Below is a small trained network, with its code and all its weights. Each question gives an input and a class and asks what happens when units are switched off, that is, made to give their printed mean instead of their output.

import numpy as np


def w(rows, s, z=0):
    codes = np.array(rows[::2]) - 128.0
    scale = np.full(codes.shape[1], s)
    scale[-1] = z or s
    return codes * scale


def norm(h):
    return h / np.sqrt((h * h).mean(-1, keepdims=True) + 1e-5)


def f(y):
    return y / 2 * (1 + np.tanh(0.7978845608 * (y + 0.044715 * y**3)))


def log_softmax(a):
    a = a - a.max(-1, keepdims=True)
    return a - np.log(np.exp(a).sum(-1, keepdims=True))


def net(x, mask):
    res = np.array(x, float).reshape(1, 7) / 4 @ E
    u = 0
    for l in range(3):
        y = f(norm(res) @ A[l][:, :-1].T + A[l][:, -1])
        res = res + np.where(mask[u : u + 5], y, B[l][:, -1]) @ B[l][:, :-1]
        u += 5
    return log_softmax(norm(res)[-1] @ U[:, :-1].T + U[:, -1])


A, B = {}, {}
E = w([
[124,124,131],'x0',
[219,141,147],'x1',
[125,126,124],'x2',
[146,126,30],'x3',
[127,131,130],'x4',
[124,129,138],'x5',
[80,2,121],'x6',
],0.0046)
A[0] = w([
[129,112,92,140],'L0N0',
[71,203,124,253],'L0N1',
[152,113,186,156],'L0N2',
[145,3,124,184],'L0N3',
[144,153,97,94],'L0N4',
],0.011,0.0035)
B[0] = w([
[96,85,219,148],'L0N0',
[108,34,85,212],'L0N1',
[106,219,163,163],'L0N2',
[47,254,132,254],'L0N3',
[119,146,135,133],'L0N4',
],0.0053,0.0056)
A[1] = w([
[143,35,75,144],'L1N0',
[99,207,96,204],'L1N1',
[254,71,99,252],'L1N2',
[115,3,110,221],'L1N3',
[221,188,167,35],'L1N4',
],0.0082,0.0019)
B[1] = w([
[225,91,90,162],'L1N0',
[197,2,190,255],'L1N1',
[85,196,50,177],'L1N2',
[192,130,137,190],'L1N3',
[148,143,94,186],'L1N4',
],0.006,0.0035)
A[2] = w([
[194,148,14,80],'L2N0',
[6,60,176,2],'L2N1',
[91,84,198,239],'L2N2',
[189,199,97,154],'L2N3',
[211,106,2,249],'L2N4',
],0.0056,0.00078)
B[2] = w([
[211,22,107,199],'L2N0',
[127,82,112,253],'L2N1',
[246,43,204,206],'L2N2',
[78,95,144,161],'L2N3',
[85,151,255,248],'L2N4',
],0.0035,0.0028)
U = w([
[154,97,180,253],'0',
[176,97,90,91],'1',
[82,116,173,57],'2',
[54,124,84,78],'3',
[187,253,149,97],'4',
[176,232,54,106],'5',
[79,233,180,111],'6',
],0.011,0.003)

Each question gives the input, the list of numbers given to net, and the class t.
The units are the neurons (one row each of A and B). Each row of codes is followed by its name. A weight is (code - 128) times the scale printed after its matrix; where a second scale follows, it is the last column's (A, B and U).
mask holds one flag per neuron, layer by layer. A switched-off neuron (its flag False) gives its mean, the last column of its row in B, instead of its output. The means were averaged over made-up inputs and are rounded, as every weight is.
A unit's drop is (log p(t) with every unit on - log p(t) with that unit switched off) / (log p(t) with every unit on - log p(t) with every unit switched off).
most important unit: the unit with the biggest drop
k most important neurons: the k neurons with the biggest drops, biggest first
top k neurons in layer l: the k neurons of layer l with the biggest drops, biggest first
drop when u is switched off: that unit's drop, to one decimal
input [-6,-5,3,-4,7,0,-2], class 0: 3 most important neurons -> L0N3, L1N3, L2N4
input [3,-3,8,8,-5,-3,-8], class 1: most important unit -> L2N0
input [-1,-8,-3,4,2,3,-8], class 1: top 2 neurons in layer 0 -> L0N3, L0N1
input [3,-4,6,2,-6,-3,-4], class 1: 2 most important neurons -> L0N1, L0N3
input [2,-6,-3,-6,7,-1,-8], class 0: top 3 neurons in layer 0 -> L0N1, L0N3, L0N0
input [-8,-7,-4,4,6,-6,-1], class 1: 2 most important neurons -> L0N3, L1N0
input [3,4,1,-3,-5,0,1], class 6: 2 most important neurons -> L0N2, L0N1
input [-6,-8,-1,7,-7,5,-6], class 1: 3 most important neurons -> L0N3, L0N1, L1N0
input [6,2,-5,0,-7,8,0], class 4: top 2 neurons in layer 0 -> L0N1, L0N2
input [4,0,7,-1,-6,2,-6], class 0: 2 most important neurons -> L2N4, L0N1
input [3,-8,-6,5,-7,3,-2], class 1: 2 most important neurons -> L0N3, L1N0
input [3,2,-3,-3,-7,4,3], class 6: 3 most important neurons -> L0N3, L0N2, L0N1
input [4,-8,-3,3,1,-2,-6], class 1: 3 most important neurons -> L0N3, L0N1, L1N0
input [4,-3,7,-1,0,5,-3], class 0: most important unit -> L2N4
input [7,-3,2,1,0,6,-8], class 1: 2 most important neurons -> L0N1, L1N1
input [6,-3,-1,3,2,-4,-1], class 1: top 3 neurons in layer 0 -> L0N3, L0N1, L0N2
input [-7,-3,-1,-3,2,-5,-7], class 0: drop when L2N4 is switched off -> 0.0
input [7,-2,-8,-1,3,1,-5], class 0: drop when L2N4 is switched off -> 0.2
input [-8,-6,0,-8,4,-4,-6], class 0: drop when L0N0 is switched off -> 0.1
input [-8,7,1,-5,2,-5,2], class 6: drop when L1N2 is switched off -> -0.1
input [4,-2,-1,-1,-1,2,-4], class 0: top neuron in layer 2 -> L2N4
